Nat: [ 7 -6 -7  6 -7  6 -6  6  6 -7  7 -7  7  7 -7 -7  7  7 -6 -6 17 -6 -8  6
 -6 -7  7 -6 -7]
fimut: [ 26 -26 -27  27 -26  24 -27  26  25 -26  25 -26  25  25 -28 -26  27  25
 -26 -24  25 -26 -29  26 -24 -27  26 -25 -25]
velo: [ 26 -26 -27  27 -26  24 -27  26  25 -26  25 -26  25  25 -28 -26  27  25
 -26 -24  -6 -26 -29  26 -24 -27  26 -25 -25]
tuvi: [-22  22  23 -22  23 -20  22 -22 -22  22 -23  24 -22 -22  23  22 -23 -22
  22  21 -22  22  25 -21  21  23 -22  21  22]
sel: [ 47   0 -47  46 -46  42 -46  46  44 -46  47 -47  45  45 -48 -46  47  44
 -45 -43  45 -45 -50  45 -42 -47  46 -43 -45]
Rutu: [ 1 -2 -1  2 -2  1 -1  1  1 -1  1 -2  1  1 -2 -1  2  1 -2 -2  1 -1 -2 26
 -2 -2  1 -1 -1]
Dapa: [ 7 -6 -7  6 -7  6 -6  6  6 -7  7 -7  7  7 -7 -7  7  7 -6 -6  7 -6 -8  6
 -6 -7  7 -6 -7]
Lovu: [ 0  0  0  0  1  0  0  0 -1  0 -2  0  0 -1  0  1 -1 -1  0  0 -1  0  2  0
  0  0 -1  1  1]
find: [ 7 -6 -7  6 -7  6 -6  6  6 -7  7 -7  7  7 -7 -7  7  7 -6 -6  7 -6 -8  6
 -6 -7  7 -6 -7]
Dapa
find: [-22  22  23 -22  23 -20  22 -22 -22  22 -23  24 -22 -22  23  22 -23 -22
  22  21 -22  22  25 -21  21  23 -22  21  22]
tuvi
find: [ 1 -2 -1  2 -2  1 -1  1  1 -1  1 -2  1  1 -2 -1  2  1 -2 -2  1 -1 -2 26
 -2 -2  1 -1 -1]
Rutu
find: [ 7 -6 -7  6 -7  6 -6  6  6 -7  7 -7  7  7 -7 -7  7  7 -6 -6 17 -6 -8  6
 -6 -7  7 -6 -7]
Nat

Dasak: [ -2  -1  17 -17 -21  16  23  24   8  41  -9]
tatot: [ 17  -5   6   2   0  -7  -7 -26 -12 -15  32]
ved: [  2 -26   5  -6 -18  24  22  -6 -25  -1  29]
toles: [ -2 -22  16 -10 -23  31  30   2 -18  16  12]
rek: [ 24  34 -22  13  11  -9  -8 -38 -23  16  30]
zuze: [-13  -3  15 -17  -9  -7   0   4  39  16 -20]
where: [-20]
zuze, 10
where: [31]
toles, 5
gone toles: [ 12 -18 -23  16  16   2  -2  30 -10  31]
[-22]
gone zuze: [-20  -9 -17  39  -7   4  -3   0 -13  15]
[16]
common tatot Dasak: 
[17]
where: [41]
Dasak, 9
gone Dasak: [ 17  -9  16 -21  41   8 -17  24  -2  -1]
[23]

Bavo: [ -2 -23 -27 -10  29  -5  -2 -31 -22  16]
Des: [  1 -29  29  16 -14  10 -24   9   3 -23]
Zal: [  1   7 -44 -23  26  35   1 -21  31   5]
zitob: [  0 -17  14   8  -2  19  -2  -5 -22 -16]
lut: [  0 -17  14 -16  -2  40   1 -21  33   9]
common Zal Bavo: 
[-23]
gone Bavo: [-10  29  -2  -5 -27 -23 -22  -2 -31]
[16]
find: [  1   7 -44 -23  26  35   1 -21  31   5]
Zal
gone Des: [-14 -29   1 -24   9  10  16  29   3]
[-23]
gone lut: [-16  -2   0  14   9  40   1 -21  33]
[-17]

Kizir: [ 38  37  38 -30 -32  27 -33  38 -31  32  34 -34  40 -39  37  33 -30]
fes: [ 31  24  26 -24 -30  29 -30  25 -26  26  29 -27  37 -22  27  32 -30]
kepab: [ 38  35  38 -30 -32  27 -33  26  38  32  34 -34  40 -39  37  33 -38]
where: [-22]
fes, 13
where: [-31]
Kizir, 8
gone kepab: [-32  35  33  34  27  26 -30 -39  38  37 -38 -33  38 -34  38  32]
[40]
find: [ 38  35  38 -30 -32  27 -33  26  38  32  34 -34  40 -39  37  33 -38]
kepab
gone fes: [ 27  29  32  31 -30 -30 -26  26  25  24 -22 -24  26 -30  29  37]
[-27]

malu: [-25  -3  22 -27  -9  -2   1  13]
Veres: [ -3 -13 -36  19  15 -22  44  12]
birus: [ 5  7 -8 33 27 22 19 27]
fot: [-17  21  21  -6 -54 -53 -21 -37]
rasu: [-38 -16  -1 -33 -28 -19   0 -22]
Zupit: [  7  14  20 -16  -2 -11 -42 -21]
fud: [-31  12  37   0 -15  12 -24   3]
Vadef: [ -6 -34 -21  -5 -16  14  13  -1]
gone malu: [ 13 -25   1 -27  -9  -2  22]
[-3]
common rasu Veres: 
[-22]
common birus malu: 
[22]
common rasu fud: 
[0]
where: [-19]
rasu, 5
common birus Zupit: 
[7]

